Here is a tiny trained network, its code and every weight. The questions are about switching its units off for an input and a target symbol, where a switched-off unit gives its printed mean instead of its output.

import numpy as np


def w(rows, s, z=0):
    codes = np.array(rows[::2]) - 128.0
    scale = np.full(codes.shape[1], s)
    scale[-1] = z or s
    return codes * scale


def f(y):
    return y / 2 * (1 + np.tanh(0.7978845608 * (y + 0.044715 * y**3)))


def softmax(a):
    e = np.exp(a - a.max(-1, keepdims=True))
    return e / e.sum(-1, keepdims=True)


def log_softmax(a):
    a = a - a.max(-1, keepdims=True)
    return a - np.log(np.exp(a).sum(-1, keepdims=True))


def net(x, mask):
    ids = ['αβγδεζθτφψ'.index(c) for c in x.split()]
    T = len(ids)
    res = E[ids] + P[:T]
    r = res
    for j in range(3):
        rows = slice(3 * j, 3 * j + 3)
        q, k, v = (r @ M[0][rows].T for M in (Q, K, V))
        z = softmax(np.where(np.tri(T) > 0, q @ k.T / 3**0.5, -1e9)) @ v
        o = O[0][rows]
        res = res + np.where(mask[j], z, o[:, -1]) @ o[:, :-1]
    y = f(res @ A[0][:, :-1].T + A[0][:, -1])
    res = res + np.where(mask[3:7], y, B[0][:, -1]) @ B[0][:, :-1]
    return log_softmax(res[-1] @ U[:, :-1].T + U[:, -1])


Q, K, V, O, A, B = {}, {}, {}, {}, {}, {}
E = w([
[170,32,79,165,86],'α',
[144,177,190,16,115],'β',
[112,80,137,62,80],'γ',
[127,51,66,133,123],'δ',
[220,67,88,171,90],'ε',
[215,145,116,131,140],'ζ',
[114,9,69,125,76],'θ',
[183,144,149,91,105],'τ',
[128,128,110,74,146],'φ',
[182,171,146,78,148],'ψ',
],0.015)
P = w([
[100,164,83,122,140],'0',
[163,99,182,150,178],'1',
[168,127,72,75,61],'2',
[94,208,94,144,138],'3',
[136,74,54,58,210],'4',
[146,108,195,183,170],'5',
[181,92,68,52,20],'6',
[110,176,106,160,151],'7',
[168,97,84,8,182],'8',
],0.013)
Q[0] = w([
[95,124,111,172,166],'head 0',
[201,175,153,108,111],'head 0',
[125,238,172,251,134],'head 0',
[91,89,249,125,88],'head 1',
[160,175,182,157,121],'head 1',
[160,68,177,160,170],'head 1',
[123,87,130,131,186],'head 2',
[177,122,87,95,80],'head 2',
[104,165,144,193,66],'head 2',
],0.029)
K[0] = w([
[112,164,108,172,159],'head 0',
[169,66,156,106,167],'head 0',
[101,76,177,136,254],'head 0',
[19,173,140,199,106],'head 1',
[163,203,143,171,125],'head 1',
[121,140,50,189,173],'head 1',
[124,91,136,135,162],'head 2',
[85,166,131,191,85],'head 2',
[154,137,78,104,87],'head 2',
],0.03)
V[0] = w([
[96,140,91,106,151],'head 0',
[150,84,108,104,166],'head 0',
[159,60,194,110,185],'head 0',
[106,156,106,134,167],'head 1',
[142,98,165,123,145],'head 1',
[112,107,91,114,130],'head 1',
[177,178,136,95,139],'head 2',
[142,152,55,214,236],'head 2',
[65,136,144,67,250],'head 2',
],0.02)
O[0] = w([
[141,90,102,118,144,82],'head 0',
[158,167,125,107,140,226],'head 0',
[184,196,121,190,83,163],'head 0',
[139,100,128,125,84,61],'head 1',
[93,127,87,148,134,122],'head 1',
[135,175,159,128,107,176],'head 1',
[146,115,186,90,195,255],'head 2',
[47,81,61,179,193,121],'head 2',
[93,249,121,95,176,102],'head 2',
],0.015,0.008)
A[0] = w([
[176,172,119,111,109,2],'neuron 0',
[129,64,236,114,118,81],'neuron 1',
[154,82,93,137,67,184],'neuron 2',
[104,186,3,53,61,5],'neuron 3',
],0.013,0.0048)
B[0] = w([
[19,49,137,154,128,247],'neuron 0',
[143,67,122,159,99,206],'neuron 1',
[103,228,130,138,79,182],'neuron 2',
[162,156,202,246,140,152],'neuron 3',
],0.013,0.015)
U = w([
[193,108,151,246,186,66],'α',
[244,204,203,133,87,83],'β',
[161,213,130,29,142,247],'γ',
[128,184,196,162,184,80],'δ',
[83,145,213,60,97,26],'ε',
[255,91,178,44,78,255],'ζ',
[143,58,98,167,89,59],'θ',
[111,163,106,70,64,215],'τ',
[82,53,81,128,178,99],'φ',
[158,81,233,210,123,45],'ψ',
],0.0052,0.0053)

Each question gives the input, a string of symbols that net reads in full, and the target symbol t.
The units are the heads (3 rows each of Q, K, V and O) and the neurons (one row each of A and B). Each row of codes is followed by its name. A weight is (code - 128) times the scale printed after its matrix; where a second scale follows, it is the last column's (O, A, B and U).
mask holds one flag per unit, heads first, then neurons. A switched-off unit (its flag False) gives its mean, the last column of its rows in O or B, instead of its output. The means were averaged over made-up inputs and are rounded, as every weight is.
A unit's drop is (log p(t) with every unit on - log p(t) with that unit switched off) / (log p(t) with every unit on - log p(t) with every unit switched off).
The circuit of an input: a set's keep is (log p(t) with only the set's units on - log p(t) with every unit switched off) / (log p(t) with every unit on - log p(t) with every unit switched off). Starting from all 7 units, units are removed one at a time, each time the one whose removal leaves the highest keep (on an exact tie, the one counted first), for as long as the keep stays at least 0.8.
circuit, biggest first: the units of the circuit, biggest drop first
unit that matters most: the unit with the biggest drop
k most important neurons: the k neurons with the biggest drops, biggest first
which heads matter: for each layer, one digit per head in row order, 1 if its drop is at least 0.15 and else 0, layers parted by /
input τ τ α δ, target φ: circuit, biggest first -> (head 0)
input δ ζ ζ ζ τ φ ψ τ ψ, target δ: which heads matter -> 001
input τ ζ τ γ τ τ β, target ψ: which heads matter -> 001
input τ τ γ, target ζ: 3 most important neurons -> (neuron 0; neuron 1; neuron 2)
input ε ε τ τ δ, target θ: which heads matter -> 101
input τ ε β τ ζ ζ τ ζ ε, target φ: which heads matter -> 101
input θ ζ τ γ τ ψ τ τ ζ, target γ: circuit, biggest first -> (head 2; neuron 0; head 0)
input τ τ τ ψ ψ, target ζ: which heads matter -> 101
input ψ θ β, target γ: 2 most important neurons -> (neuron 0; neuron 1)
input γ τ ψ, target ψ: circuit, biggest first -> (head 2; neuron 3; neuron 0)
input α φ ε, target τ: which heads matter -> 001
input α γ ζ τ τ φ, target γ: 2 most important neurons -> (neuron 1; neuron 3)
input ψ ζ θ, target γ: circuit, biggest first -> (head 2; neuron 0)
input τ ε τ, target ζ: unit that matters most -> head 0
input τ τ ψ φ, target γ: circuit, biggest first -> (neuron 1; neuron 0)
input τ τ τ θ τ ε τ τ, target ψ: circuit, biggest first -> (neuron 0; head 2; head 0)
input ψ τ φ α θ β φ ε ζ, target ε: circuit, biggest first -> (head 2; neuron 0)
input τ γ θ θ, target τ: which heads matter -> 101
input τ τ β θ ψ τ α τ β, target ζ: circuit, biggest first -> (head 2; neuron 1)
input τ ζ ζ ζ γ ζ γ, target φ: circuit, biggest first -> (head 2)
input ψ δ ε ζ, target α: circuit, biggest first -> (head 2; head 0)
